Below is a small trained network, with its code and all its weights. Each question gives an input and a class and asks what happens when units are switched off, that is, made to give their printed mean instead of their output.

import numpy as np


def w(rows, s, z=0):
    codes = np.array(rows[::2]) - 128.0
    scale = np.full(codes.shape[1], s)
    scale[-1] = z or s
    return codes * scale


def f(y):
    return y / 2 * (1 + np.tanh(0.7978845608 * (y + 0.044715 * y**3)))


def log_softmax(a):
    a = a - a.max(-1, keepdims=True)
    return a - np.log(np.exp(a).sum(-1, keepdims=True))


def net(x, mask):
    res = np.array(x, float).reshape(1, 8) / 4 @ E
    y = f(res @ A[0][:, :-1].T + A[0][:, -1])
    res = res + np.where(mask, y, B[0][:, -1]) @ B[0][:, :-1]
    return log_softmax(res[-1] @ U[:, :-1].T + U[:, -1])


A, B = {}, {}
E = w([
[105,106,102,47,121,211,93,163,130,200,149,131],'x0',
[138,117,139,107,120,108,122,139,131,131,128,138],'x1',
[143,150,135,156,141,152,105,105,121,154,92,104],'x2',
[143,118,136,122,127,132,118,112,120,131,124,125],'x3',
[87,184,14,91,66,100,80,92,70,100,108,137],'x4',
[134,118,109,127,147,136,119,98,139,122,137,128],'x5',
[120,87,79,108,106,69,181,120,140,162,121,3],'x6',
[133,128,154,128,112,128,117,132,124,145,92,123],'x7',
],0.014)
A[0] = w([
[116,117,88,92,95,90,136,100,107,126,103,65,98],'neuron 1',
[155,66,152,142,160,102,202,148,190,184,157,7,160],'neuron 2',
[86,125,108,23,127,242,110,163,142,226,158,119,155],'neuron 3',
[110,206,72,120,87,120,55,106,74,94,98,239,140],'neuron 4',
[143,149,147,166,133,65,145,97,131,87,113,135,255],'neuron 5',
[118,148,39,106,84,66,120,121,108,137,116,66,106],'neuron 6',
[145,132,206,157,181,180,119,161,157,113,156,205,218],'neuron 7',
],0.018,0.0099)
B[0] = w([
[90,164,106,169,100,84,105,141,151,174,104,47,190],'neuron 1',
[140,163,138,70,209,164,240,217,153,98,168,92,247],'neuron 2',
[98,144,52,39,141,207,85,153,155,200,129,163,238],'neuron 3',
[189,87,181,101,121,159,67,191,60,52,255,102,252],'neuron 4',
[152,50,198,213,144,53,189,62,77,50,131,127,202],'neuron 5',
[102,141,76,165,90,71,96,78,96,183,55,71,216],'neuron 6',
[104,178,107,241,118,121,78,48,186,145,65,230,227],'neuron 7',
],0.018,0.035)
U = w([
[97,126,189,191,150,120,155,66,146,116,82,203,201],'0',
[170,143,161,117,158,107,244,137,128,105,121,75,156],'1',
[159,90,184,143,123,115,109,127,68,101,176,109,135],'2',
[91,134,132,173,99,58,129,101,103,137,90,34,83],'3',
[93,175,123,140,134,162,93,105,174,179,97,206,225],'4',
[103,139,133,69,181,160,181,177,144,184,141,102,40],'5',
[122,117,135,63,99,181,47,152,88,116,156,128,162],'6',
[107,148,69,88,84,110,91,121,100,207,93,60,4],'7',
],0.011,0.0026)

Each question gives the input, the list of numbers given to net, and the class t.
The units are the neurons (one row each of A and B). Each row of codes is followed by its name. A weight is (code - 128) times the scale printed after its matrix; where a second scale follows, it is the last column's (A, B and U).
mask holds one flag per neuron, in row order. A switched-off neuron (its flag False) gives its mean, the last column of its row in B, instead of its output. The means were averaged over made-up inputs and are rounded, as every weight is.
A unit's drop is (log p(t) with every unit on - log p(t) with that unit switched off) / (log p(t) with every unit on - log p(t) with every unit switched off).
The circuit of an input: a set's keep is (log p(t) with only the set's units on - log p(t) with every unit switched off) / (log p(t) with every unit on - log p(t) with every unit switched off). Starting from all 7 units, units are removed one at a time, each time the one whose removal leaves the highest keep (on an exact tie, the one counted first), for as long as the keep stays at least 0.8.
circuit, biggest first: the units of the circuit, biggest drop first
most important unit: the unit with the biggest drop
top k neurons: the k neurons with the biggest drops, biggest first
drop of u: that unit's drop, to one decimal
input [4,6,-8,-6,-5,-4,0,-6], class 4: most important unit : neuron 7
input [0,8,-5,5,-3,7,0,-8], class 0: circuit, biggest first : (neuron 3; neuron 4)
input [-1,6,2,-2,-1,-6,-5,5], class 0: circuit, biggest first : (neuron 7; neuron 3)
input [-1,3,-5,-8,0,-7,5,3], class 1: circuit, biggest first : (neuron 2; neuron 3)
input [8,2,-3,1,6,-5,1,7], class 7: top 3 neurons : (neuron 6; neuron 1; neuron 2)
input [0,-8,-5,-4,3,7,0,0], class 2: circuit, biggest first : (neuron 3; neuron 7; neuron 2)
input [-6,-4,-2,-8,1,1,1,-5], class 3: top 3 neurons : (neuron 4; neuron 2; neuron 7)
input [-2,-6,-6,-2,-7,7,1,-2], class 1: top 2 neurons : (neuron 2; neuron 3)
input [-1,-8,-4,1,-7,5,2,-2], class 1: top 2 neurons : (neuron 2; neuron 3)
input [0,0,4,-3,2,-8,7,-6], class 3: top 2 neurons : (neuron 3; neuron 6)
input [-2,8,-6,-3,-1,2,8,3], class 1: top 2 neurons : (neuron 2; neuron 3)
input [4,8,4,-4,5,8,1,3], class 7: top 2 neurons : (neuron 6; neuron 1)
input [-3,-7,3,7,1,0,2,-8], class 3: top 2 neurons : (neuron 4; neuron 2)
input [0,-6,-8,3,8,7,3,-5], class 3: circuit, biggest first : (neuron 3)
input [-5,6,3,0,7,5,0,-5], class 2: top 2 neurons : (neuron 4; neuron 7)
input [0,6,1,3,8,8,-4,-4], class 2: top 2 neurons : (neuron 3; neuron 4)
input [2,-4,7,-2,0,-3,-2,4], class 4: top 2 neurons : (neuron 4; neuron 2)
input [7,-8,-5,-3,-2,-8,-7,-2], class 4: drop of neuron 6 : 0.0
input [-8,-1,0,-7,-7,-6,-2,-4], class 0: drop of neuron 7 : 1.2
input [2,-6,-8,6,3,-6,1,-5], class 7: drop of neuron 2 : 0.1
input [0,-4,4,-1,5,-1,3,-1], class 3: drop of neuron 3 : 4.2
input [-8,-4,4,7,-8,-6,-2,3], class 0: circuit, biggest first : (neuron 7)
